Below is a small trained network, with its code and all its weights. Each question gives an input and a target symbol and asks what happens when units are switched off, that is, made to give their printed mean instead of their output.

import numpy as np


def w(rows, s, z=0):
    codes = np.array(rows[::2]) - 128.0
    scale = np.full(codes.shape[1], s)
    scale[-1] = z or s
    return codes * scale


def f(y):
    return np.maximum(y, 0)


def softmax(a):
    e = np.exp(a - a.max(-1, keepdims=True))
    return e / e.sum(-1, keepdims=True)


def log_softmax(a):
    a = a - a.max(-1, keepdims=True)
    return a - np.log(np.exp(a).sum(-1, keepdims=True))


def net(x, mask):
    ids = ['γδζημτφ'.index(c) for c in x.split()]
    T = len(ids)
    res = E[ids] + P[:T]
    r = res
    for j in range(3):
        rows = slice(4 * j, 4 * j + 4)
        q, k, v = (r @ M[0][rows].T for M in (Q, K, V))
        z = softmax(np.where(np.tri(T) > 0, q @ k.T / 4**0.5, -1e9)) @ v
        o = O[0][rows]
        res = res + np.where(mask[j], z, o[:, -1]) @ o[:, :-1]
    y = f(res @ A[0][:, :-1].T + A[0][:, -1])
    res = res + np.where(mask[3:7], y, B[0][:, -1]) @ B[0][:, :-1]
    return log_softmax(res[-1] @ U[:, :-1].T + U[:, -1])


Q, K, V, O, A, B = {}, {}, {}, {}, {}, {}
E = w([
[128,139,142,2],'γ',
[238,252,10,126],'δ',
[67,77,155,117],'ζ',
[78,154,52,156],'η',
[1,151,70,54],'μ',
[164,62,45,84],'τ',
[3,45,141,233],'φ',
],0.0091)
P = w([
[201,26,160,128],'0',
[28,117,81,114],'1',
[26,133,79,124],'2',
[28,136,79,129],'3',
[28,147,74,131],'4',
[28,155,84,134],'5',
[32,155,84,133],'6',
[33,160,73,147],'7',
[40,161,82,144],'8',
[1,177,84,148],'9',
[18,168,67,145],'10',
],0.0084)
Q[0] = w([
[151,79,177,104],'head 0',
[158,29,47,175],'head 0',
[78,103,43,120],'head 0',
[99,54,39,223],'head 0',
[203,102,206,98],'head 1',
[183,108,160,155],'head 1',
[2,131,22,128],'head 1',
[86,135,11,149],'head 1',
[243,129,183,99],'head 2',
[101,130,86,170],'head 2',
[192,140,240,163],'head 2',
[145,112,210,119],'head 2',
],0.0082)
K[0] = w([
[115,72,112,144],'head 0',
[161,96,146,103],'head 0',
[154,137,143,128],'head 0',
[157,119,162,66],'head 0',
[65,154,68,97],'head 1',
[89,129,111,56],'head 1',
[248,160,212,148],'head 1',
[191,131,205,107],'head 1',
[90,188,76,85],'head 2',
[184,30,177,132],'head 2',
[133,255,27,39],'head 2',
[126,158,75,114],'head 2',
],0.0099)
V[0] = w([
[110,135,104,85],'head 0',
[80,88,79,130],'head 0',
[114,198,159,76],'head 0',
[111,159,91,211],'head 0',
[170,97,109,222],'head 1',
[171,160,39,69],'head 1',
[96,192,50,113],'head 1',
[212,181,94,155],'head 1',
[158,123,100,1],'head 2',
[102,141,107,161],'head 2',
[173,93,179,101],'head 2',
[144,107,81,174],'head 2',
],0.013)
O[0] = w([
[135,108,194,134,191],'head 0',
[98,105,154,170,255],'head 0',
[183,122,173,75,115],'head 0',
[197,119,86,223,143],'head 0',
[213,130,118,254,157],'head 1',
[58,234,82,150,134],'head 1',
[90,209,183,100,90],'head 1',
[132,186,101,161,76],'head 1',
[61,154,14,33,56],'head 2',
[67,129,218,156,159],'head 2',
[209,143,55,98,99],'head 2',
[136,112,116,212,169],'head 2',
],0.0076,0.008)
A[0] = w([
[53,149,107,114,108],'neuron 0',
[100,114,130,173,158],'neuron 1',
[134,254,87,54,144],'neuron 2',
[90,212,86,106,254],'neuron 3',
],0.0061,0.0034)
B[0] = w([
[184,212,171,54,235],'neuron 0',
[143,151,125,150,253],'neuron 1',
[234,169,253,78,187],'neuron 2',
[135,217,198,101,246],'neuron 3',
],0.0055,0.0062)
U = w([
[79,137,113,61,97],'γ',
[186,241,167,161,129],'δ',
[84,81,49,94,9],'ζ',
[45,129,135,192,228],'η',
[111,154,254,75,222],'μ',
[89,191,23,157,91],'τ',
[186,102,201,119,3],'φ',
],0.0063,0.0031)

Each question gives the input, a string of symbols that net reads in full, and the target symbol t.
The units are the heads (4 rows each of Q, K, V and O) and the neurons (one row each of A and B). Each row of codes is followed by its name. A weight is (code - 128) times the scale printed after its matrix; where a second scale follows, it is the last column's (O, A, B and U).
mask holds one flag per unit, heads first, then neurons. A switched-off unit (its flag False) gives its mean, the last column of its rows in O or B, instead of its output. The means were averaged over made-up inputs and are rounded, as every weight is.
A unit's drop is (log p(t) with every unit on - log p(t) with that unit switched off) / (log p(t) with every unit on - log p(t) with every unit switched off).
The circuit of an input: a set's keep is (log p(t) with only the set's units on - log p(t) with every unit switched off) / (log p(t) with every unit on - log p(t) with every unit switched off). Starting from all 7 units, units are removed one at a time, each time the one whose removal leaves the highest keep (on an exact tie, the one counted first), for as long as the keep stays at least 0.8.
units of the circuit, in order: the units of the circuit, biggest drop first
top k neurons: the k neurons with the biggest drops, biggest first
which heads matter: for each layer, one digit per head in row order, 1 if its drop is at least 0.15 and else 0, layers parted by /
drop when u is switched off: that unit's drop, to one decimal
input τ φ τ, target τ: units of the circuit, in order : [head 1; head 2; head 0]
input μ ζ γ η, target μ: units of the circuit, in order : [head 1; head 0]
input μ μ δ ζ μ, target μ: units of the circuit, in order : [head 1; neuron 2; head 2; neuron 3]
input μ μ τ μ γ η, target μ: top 3 neurons : [neuron 2; neuron 3; neuron 0]
input φ φ μ η μ μ μ γ, target φ: units of the circuit, in order : [head 1; head 2]
input ζ μ δ δ δ φ μ, target ζ: units of the circuit, in order : [head 1; head 2; neuron 3]
input γ δ τ, target γ: which heads matter : 001
input δ μ μ, target δ: units of the circuit, in order : [head 1; neuron 2; neuron 3]
input δ μ ζ γ, target δ: units of the circuit, in order : [head 1]
input μ μ φ ζ γ η μ δ, target μ: which heads matter : 011
input φ γ μ μ η φ μ τ, target φ: which heads matter : 011
input γ δ ζ, target γ: which heads matter : 001
input μ γ μ, target μ: which heads matter : 110
input δ φ μ φ φ ζ η μ η φ μ, target δ: top neuron : [neuron 3]
input φ μ τ μ, target φ: drop when head 2 is switched off : 0.3
input φ μ μ φ μ μ μ ζ, target φ: drop when head 2 is switched off : 0.2
input τ η μ φ φ, target τ: drop when head 0 is switched off : 0.1
